Here is a tiny trained network, its code and every weight. The questions are about switching its units off for an input and a class, where a switched-off unit gives its printed mean instead of its output.

import numpy as np


def w(rows, s, z=0):
    codes = np.array(rows[::2]) - 128.0
    scale = np.full(codes.shape[1], s)
    scale[-1] = z or s
    return codes * scale


def f(y):
    return y / 2 * (1 + np.tanh(0.7978845608 * (y + 0.044715 * y**3)))


def log_softmax(a):
    a = a - a.max(-1, keepdims=True)
    return a - np.log(np.exp(a).sum(-1, keepdims=True))


def net(x, mask):
    res = np.array(x, float).reshape(1, 5) / 4 @ E
    y = f(res @ A[0][:, :-1].T + A[0][:, -1])
    res = res + np.where(mask, y, B[0][:, -1]) @ B[0][:, :-1]
    return log_softmax(res[-1] @ U[:, :-1].T + U[:, -1])


A, B = {}, {}
E = w([
[105,129,234,166,32],'x0',
[149,19,165,163,254],'x1',
[90,158,66,251,131],'x2',
[35,186,167,132,180],'x3',
[99,92,90,105,63],'x4',
],0.0076)
A[0] = w([
[80,228,136,30,58,186],'neuron 0',
[203,150,111,141,139,203],'neuron 1',
[99,134,99,175,66,173],'neuron 2',
[162,114,115,127,137,76],'neuron 3',
[107,44,141,165,80,94],'neuron 4',
[121,145,121,136,111,128],'neuron 5',
[197,174,77,140,107,108],'neuron 6',
[127,45,164,171,79,44],'neuron 7',
[152,128,139,84,171,17],'neuron 8',
[202,63,197,73,117,130],'neuron 9',
[147,170,67,156,120,46],'neuron 10',
[121,195,194,141,196,143],'neuron 11',
[85,220,142,64,75,252],'neuron 12',
[124,87,166,96,128,73],'neuron 13',
[101,154,70,121,197,82],'neuron 14',
[144,79,48,159,80,94],'neuron 15',
[184,163,77,137,107,126],'neuron 16',
[123,234,232,140,239,106],'neuron 17',
[67,173,174,247,68,115],'neuron 18',
[127,158,130,97,96,100],'neuron 19',
[170,125,148,127,106,78],'neuron 20',
[185,84,177,75,120,99],'neuron 21',
[19,126,94,98,95,212],'neuron 22',
[71,167,87,89,85,136],'neuron 23',
[81,131,96,89,128,124],'neuron 24',
[71,137,141,153,140,175],'neuron 25',
],0.013,0.0028)
B[0] = w([
[124,212,135,34,81,246],'neuron 0',
[102,24,129,77,127,159],'neuron 1',
[127,201,130,83,126,176],'neuron 2',
[117,105,153,105,121,137],'neuron 3',
[98,34,130,157,142,160],'neuron 4',
[131,149,140,122,120,137],'neuron 5',
[174,93,130,120,152,166],'neuron 6',
[133,41,130,157,171,164],'neuron 7',
[134,161,133,122,82,151],'neuron 8',
[223,95,119,74,117,216],'neuron 9',
[172,134,138,126,110,156],'neuron 10',
[85,133,113,184,136,183],'neuron 11',
[122,181,114,35,106,231],'neuron 12',
[171,138,118,119,111,154],'neuron 13',
[53,15,145,159,138,178],'neuron 14',
[116,65,143,147,155,166],'neuron 15',
[159,84,151,137,125,163],'neuron 16',
[56,109,122,220,165,215],'neuron 17',
[1,131,113,50,115,219],'neuron 18',
[157,165,113,124,103,155],'neuron 19',
[155,121,106,134,161,140],'neuron 20',
[196,143,139,89,114,191],'neuron 21',
[51,115,124,104,155,181],'neuron 22',
[111,174,119,91,100,186],'neuron 23',
[91,127,145,131,138,147],'neuron 24',
[88,113,120,142,129,160],'neuron 25',
],0.021,0.012)
U = w([
[124,154,116,174,142,6],'0',
[133,141,113,61,93,74],'1',
[8,154,97,145,134,198],'2',
[156,90,128,148,150,229],'3',
],0.012,0.0025)

Each question gives the input, the list of numbers given to net, and the class t.
The units are the neurons (one row each of A and B). Each row of codes is followed by its name. A weight is (code - 128) times the scale printed after its matrix; where a second scale follows, it is the last column's (A, B and U).
mask holds one flag per neuron, in row order. A switched-off neuron (its flag False) gives its mean, the last column of its row in B, instead of its output. The means were averaged over made-up inputs and are rounded, as every weight is.
A unit's drop is (log p(t) with every unit on - log p(t) with that unit switched off) / (log p(t) with every unit on - log p(t) with every unit switched off).
unit that matters most: the unit with the biggest drop
k most important neurons: the k neurons with the biggest drops, biggest first
drop when u is switched off: that unit's drop, to one decimal
input [-5,8,-8,5,4], class 3: unit that matters most	neuron 0
input [-3,-2,-5,4,-2], class 2: 2 most important neurons	[neuron 17; neuron 9]
input [-3,1,0,1,1], class 2: 3 most important neurons	[neuron 9; neuron 21; neuron 6]
input [3,-2,3,-6,3], class 2: 3 most important neurons	[neuron 9; neuron 21; neuron 0]
input [-6,1,-3,1,-4], class 2: 2 most important neurons	[neuron 9; neuron 17]
input [0,2,-6,6,1], class 2: 2 most important neurons	[neuron 17; neuron 11]
input [7,-3,-3,3,-4], class 2: 2 most important neurons	[neuron 17; neuron 18]
input [1,3,-8,6,-4], class 0: 3 most important neurons	[neuron 17; neuron 18; neuron 9]
input [5,2,0,0,-2], class 2: drop when neuron 18 is switched off	0.1
input [-7,3,-8,6,-5], class 2: drop when neuron 17 is switched off	0.7
input [3,3,-7,4,-2], class 3: drop when neuron 18 is switched off	0.1
input [4,-1,1,-6,1], class 3: drop when neuron 0 is switched off	0.2
